Below is a small trained network, with its code and all its weights. Each question gives an input and a class and asks what happens when units are switched off, that is, made to give their printed mean instead of their output.

import numpy as np


def w(rows, s, z=0):
    codes = np.array(rows[::2]) - 128.0
    scale = np.full(codes.shape[1], s)
    scale[-1] = z or s
    return codes * scale


def f(y):
    return y / 2 * (1 + np.tanh(0.7978845608 * (y + 0.044715 * y**3)))


def log_softmax(a):
    a = a - a.max(-1, keepdims=True)
    return a - np.log(np.exp(a).sum(-1, keepdims=True))


def net(x, mask):
    res = np.array(x, float).reshape(1, 4) / 4 @ E
    y = f(res @ A[0][:, :-1].T + A[0][:, -1])
    res = res + np.where(mask, y, B[0][:, -1]) @ B[0][:, :-1]
    return log_softmax(res[-1] @ U[:, :-1].T + U[:, -1])


A, B = {}, {}
E = w([
[174,249,131,166,130,131,81,207,120,97,130],'x0',
[127,177,72,89,177,206,158,153,197,180,110],'x1',
[201,116,111,46,153,100,73,91,91,113,77],'x2',
[95,149,94,127,89,174,26,83,129,139,148],'x3',
],0.015)
A[0] = w([
[183,207,112,183,163,129,105,176,149,69,122,144],'neuron 1',
[90,147,106,131,95,143,47,68,152,156,147,84],'neuron 2',
[86,10,88,94,140,149,189,41,159,146,124,142],'neuron 3',
[22,137,134,220,103,155,162,160,169,124,198,80],'neuron 4',
[112,143,69,114,93,166,50,76,124,116,159,43],'neuron 5',
[142,99,232,138,27,63,101,98,53,81,165,17],'neuron 6',
[229,127,97,24,177,109,61,76,93,102,47,6],'neuron 7',
[167,127,141,97,180,76,197,140,155,106,98,60],'neuron 8',
[135,177,46,51,188,180,158,139,162,204,99,5],'neuron 9',
[163,171,124,119,116,139,101,207,105,98,145,114],'neuron 10',
[119,149,67,97,169,182,162,138,193,194,115,39],'neuron 11',
[166,94,165,148,188,84,199,189,132,115,100,68],'neuron 12',
],0.011,0.0025)
B[0] = w([
[177,76,220,74,125,192,84,100,80,188,125,203],'neuron 1',
[125,186,137,63,66,61,121,143,225,175,39,196],'neuron 2',
[237,167,224,59,103,163,91,117,21,175,151,252],'neuron 3',
[170,79,45,144,140,157,255,43,143,100,169,236],'neuron 4',
[90,184,121,84,73,65,165,222,214,157,80,199],'neuron 5',
[50,131,138,191,221,116,34,147,136,65,156,235],'neuron 6',
[160,112,35,180,147,230,253,57,155,116,196,253],'neuron 7',
[100,196,107,135,60,104,127,174,193,167,48,181],'neuron 8',
[64,111,120,117,231,88,53,148,124,66,161,218],'neuron 9',
[224,151,184,98,79,150,125,169,50,171,182,180],'neuron 10',
[66,80,116,170,198,143,96,177,57,102,98,209],'neuron 11',
[73,170,80,80,77,34,133,172,199,179,64,193],'neuron 12',
],0.0098,0.021)
U = w([
[216,130,244,102,98,147,103,113,48,170,104,204],'0',
[152,112,56,188,119,159,225,70,133,118,131,205],'1',
[51,117,142,169,189,107,42,139,94,68,100,4],'2',
[106,158,109,108,45,75,129,157,180,175,11,79],'3',
],0.012,0.0022)

Each question gives the input, the list of numbers given to net, and the class t.
The units are the neurons (one row each of A and B). Each row of codes is followed by its name. A weight is (code - 128) times the scale printed after its matrix; where a second scale follows, it is the last column's (A, B and U).
mask holds one flag per neuron, in row order. A switched-off neuron (its flag False) gives its mean, the last column of its row in B, instead of its output. The means were averaged over made-up inputs and are rounded, as every weight is.
A unit's drop is (log p(t) with every unit on - log p(t) with that unit switched off) / (log p(t) with every unit on - log p(t) with every unit switched off).
The circuit of an input: a set's keep is (log p(t) with only the set's units on - log p(t) with every unit switched off) / (log p(t) with every unit on - log p(t) with every unit switched off). Starting from all 12 units, units are removed one at a time, each time the one whose removal leaves the highest keep (on an exact tie, the one counted first), for as long as the keep stays at least 0.8.
circuit, biggest first: the units of the circuit, biggest drop first
most important unit: the unit with the biggest drop
k most important neurons: the k neurons with the biggest drops, biggest first
drop of u: that unit's drop, to one decimal
input [3,8,-1,5], class 2: most important neuron -> neuron 9
input [-3,-2,-5,-6], class 3: 3 most important neurons -> neuron 7; neuron 12; neuron 8
input [4,5,5,-3], class 1: 4 most important neurons -> neuron 7; neuron 3; neuron 6; neuron 10
input [6,1,-5,2], class 0: 2 most important neurons -> neuron 1; neuron 7
input [-2,4,2,-3], class 2: 2 most important neurons -> neuron 9; neuron 4
input [7,7,-1,3], class 0: 4 most important neurons -> neuron 1; neuron 10; neuron 6; neuron 12
input [1,5,7,7], class 1: 3 most important neurons -> neuron 7; neuron 12; neuron 8
input [-8,6,-2,8], class 0: 3 most important neurons -> neuron 3; neuron 12; neuron 8
input [1,-4,4,3], class 1: 2 most important neurons -> neuron 7; neuron 9
input [3,1,-4,5], class 3: 4 most important neurons -> neuron 7; neuron 3; neuron 2; neuron 5
input [8,5,-7,-7], class 0: 3 most important neurons -> neuron 1; neuron 7; neuron 10
input [-5,-4,-4,5], class 0: 4 most important neurons -> neuron 3; neuron 7; neuron 12; neuron 8
input [5,-5,8,-1], class 1: 2 most important neurons -> neuron 7; neuron 3
input [-5,0,2,-5], class 0: most important unit -> neuron 3
input [-3,3,5,6], class 3: 3 most important neurons -> neuron 5; neuron 2; neuron 4
input [7,6,-3,2], class 0: 3 most important neurons -> neuron 1; neuron 10; neuron 6
input [-7,-8,1,-3], class 2: drop of neuron 1 -> 0.5
input [-5,4,7,7], class 1: drop of neuron 11 -> 0.1
input [-5,-7,-6,-5], class 2: drop of neuron 7 -> 1.7
input [-6,2,-4,6], class 0: drop of neuron 7 -> 0.1
input [0,6,-5,-6], class 2: circuit, biggest first -> neuron 9
